Here is a tiny trained network, its code and every weight. The questions are about switching its units off for an input and a class, where a switched-off unit gives its printed mean instead of its output.

import numpy as np


def w(rows, s, z=0):
    codes = np.array(rows[::2]) - 128.0
    scale = np.full(codes.shape[1], s)
    scale[-1] = z or s
    return codes * scale


def norm(h):
    return h / np.sqrt((h * h).mean(-1, keepdims=True) + 1e-5)


def f(y):
    return y / 2 * (1 + np.tanh(0.7978845608 * (y + 0.044715 * y**3)))


def log_softmax(a):
    a = a - a.max(-1, keepdims=True)
    return a - np.log(np.exp(a).sum(-1, keepdims=True))


def net(x, mask):
    res = np.array(x, float).reshape(1, 2) / 4 @ E
    u = 0
    for l in range(3):
        y = f(norm(res) @ A[l][:, :-1].T + A[l][:, -1])
        res = res + np.where(mask[u : u + 8], y, B[l][:, -1]) @ B[l][:, :-1]
        u += 8
    return log_softmax(norm(res)[-1] @ U[:, :-1].T + U[:, -1])


A, B = {}, {}
E = w([
[182,53,233,42,174,241,82,169,168,119,38],'x0',
[42,2,42,102,108,106,167,124,215,125,133],'x1',
],0.0099)
A[0] = w([
[20,70,67,28,68,76,148,108,163,104,102,92],'0.n0',
[147,92,166,89,216,194,74,85,166,55,183,114],'0.n1',
[74,113,112,163,163,166,129,67,133,142,130,64],'0.n2',
[39,148,51,51,127,92,181,178,99,169,169,133],'0.n3',
[89,124,182,65,192,196,70,159,144,154,72,123],'0.n4',
[48,170,72,253,182,137,178,99,146,169,165,100],'0.n5',
[78,106,96,163,105,218,152,87,35,99,73,121],'0.n6',
[137,131,115,179,151,146,100,98,47,120,180,6],'0.n7',
],0.0062,0.0015)
B[0] = w([
[76,149,168,81,210,98,140,56,37,138,123,254],'0.n0',
[136,159,92,254,75,106,69,137,186,70,158,190],'0.n1',
[115,136,125,122,164,69,124,132,172,53,162,135],'0.n2',
[114,60,99,141,141,132,121,122,188,110,155,207],'0.n3',
[165,146,98,121,99,203,122,194,175,134,186,229],'0.n4',
[156,104,139,117,108,206,87,112,184,109,71,227],'0.n5',
[138,113,132,79,94,119,119,128,100,137,158,127],'0.n6',
[144,170,141,80,131,102,166,181,87,75,90,153],'0.n7',
],0.0084,0.0077)
A[1] = w([
[169,134,110,103,174,80,123,146,45,157,72,7],'1.n0',
[34,93,207,86,215,153,205,110,131,92,145,208],'1.n1',
[126,85,79,121,14,125,127,136,146,69,62,61],'1.n2',
[127,86,214,107,143,124,160,174,74,218,71,141],'1.n3',
[113,219,226,155,95,64,118,173,124,91,78,63],'1.n4',
[18,50,111,107,158,123,190,119,114,158,152,142],'1.n5',
[129,158,25,199,88,44,225,102,129,67,134,137],'1.n6',
[166,179,157,143,174,78,254,167,67,167,96,136],'1.n7',
],0.0058,0.0019)
B[1] = w([
[97,133,118,2,71,154,137,125,136,173,86,126],'1.n0',
[162,193,96,252,194,122,172,138,43,161,150,236],'1.n1',
[69,132,172,166,44,102,120,131,29,105,175,156],'1.n2',
[104,108,108,149,4,202,124,69,121,19,137,126],'1.n3',
[32,137,127,54,228,13,102,29,202,146,158,178],'1.n4',
[127,157,142,212,206,77,186,55,145,228,93,254],'1.n5',
[166,33,160,112,113,236,96,202,118,95,118,222],'1.n6',
[32,75,95,94,105,94,198,61,147,151,48,156],'1.n7',
],0.0066,0.0059)
A[2] = w([
[98,104,62,115,174,41,135,86,86,122,231,86],'2.n0',
[187,226,120,131,147,217,113,183,146,108,128,195],'2.n1',
[128,192,131,98,88,110,168,58,102,157,72,4],'2.n2',
[52,213,141,117,165,117,175,147,31,182,157,91],'2.n3',
[164,110,194,126,159,168,139,79,215,188,112,94],'2.n4',
[131,121,128,159,2,215,124,124,65,111,89,69],'2.n5',
[70,131,122,174,78,135,129,115,103,77,139,77],'2.n6',
[169,94,127,94,161,223,127,168,186,107,137,225],'2.n7',
],0.0074,0.0018)
B[2] = w([
[117,131,199,209,227,106,138,160,193,182,138,227],'2.n0',
[106,28,108,138,155,174,134,150,167,180,84,243],'2.n1',
[98,78,160,97,42,112,45,108,111,83,86,170],'2.n2',
[56,115,64,73,95,134,133,31,167,108,76,208],'2.n3',
[200,122,133,165,32,62,119,130,119,152,168,184],'2.n4',
[106,134,174,72,177,48,200,93,42,41,154,189],'2.n5',
[168,176,173,121,113,121,148,199,103,183,178,150],'2.n6',
[111,255,173,79,78,190,136,209,82,169,78,254],'2.n7',
],0.0078,0.0072)
U = w([
[214,116,65,151,53,46,83,109,144,154,191,42],'0',
[89,109,111,189,206,92,176,73,151,162,154,150],'1',
[114,143,163,113,115,113,173,144,62,56,184,126],'2',
[201,124,32,92,142,111,120,98,161,94,182,18],'3',
[149,133,147,122,112,196,116,184,169,160,102,145],'4',
[82,150,127,74,102,102,95,41,140,111,79,130],'5',
[195,147,4,86,148,90,111,121,165,99,187,4],'6',
],0.02,0.017)

Each question gives the input, the list of numbers given to net, and the class t.
The units are the neurons (one row each of A and B). Each row of codes is followed by its name. A weight is (code - 128) times the scale printed after its matrix; where a second scale follows, it is the last column's (A, B and U).
mask holds one flag per neuron, layer by layer. A switched-off neuron (its flag False) gives its mean, the last column of its row in B, instead of its output. The means were averaged over made-up inputs and are rounded, as every weight is.
A unit's drop is (log p(t) with every unit on - log p(t) with that unit switched off) / (log p(t) with every unit on - log p(t) with every unit switched off).
most important unit: the unit with the biggest drop
top k neurons: the k neurons with the biggest drops, biggest first
drop of u: that unit's drop, to one decimal
input [-8,1], class 2: most important unit -> 1.n6
input [-1,0], class 2: top 3 neurons -> 0.n5, 1.n2, 0.n0
input [-8,-4], class 2: top 2 neurons -> 0.n0, 1.n6
input [5,6], class 1: top 3 neurons -> 0.n0, 0.n5, 1.n1
input [2,-8], class 5: top 4 neurons -> 0.n5, 0.n3, 1.n6, 1.n4
input [-7,1], class 2: top 2 neurons -> 1.n6, 0.n5
input [-7,0], class 2: top 2 neurons -> 1.n6, 2.n5
input [-5,1], class 2: top 3 neurons -> 1.n6, 0.n5, 1.n4
input [6,8], class 1: top 3 neurons -> 0.n0, 0.n5, 1.n5
input [-2,-1], class 2: top 2 neurons -> 0.n0, 1.n2
input [-4,-2], class 2: top 3 neurons -> 0.n0, 2.n5, 1.n2
input [4,6], class 1: drop of 0.n0 -> 0.3
input [-5,-4], class 5: drop of 1.n4 -> 0.8
input [-7,-1], class 2: most important unit -> 2.n5
input [4,5], class 1: drop of 0.n0 -> 5.1
input [5,7], class 1: drop of 0.n5 -> 1.0
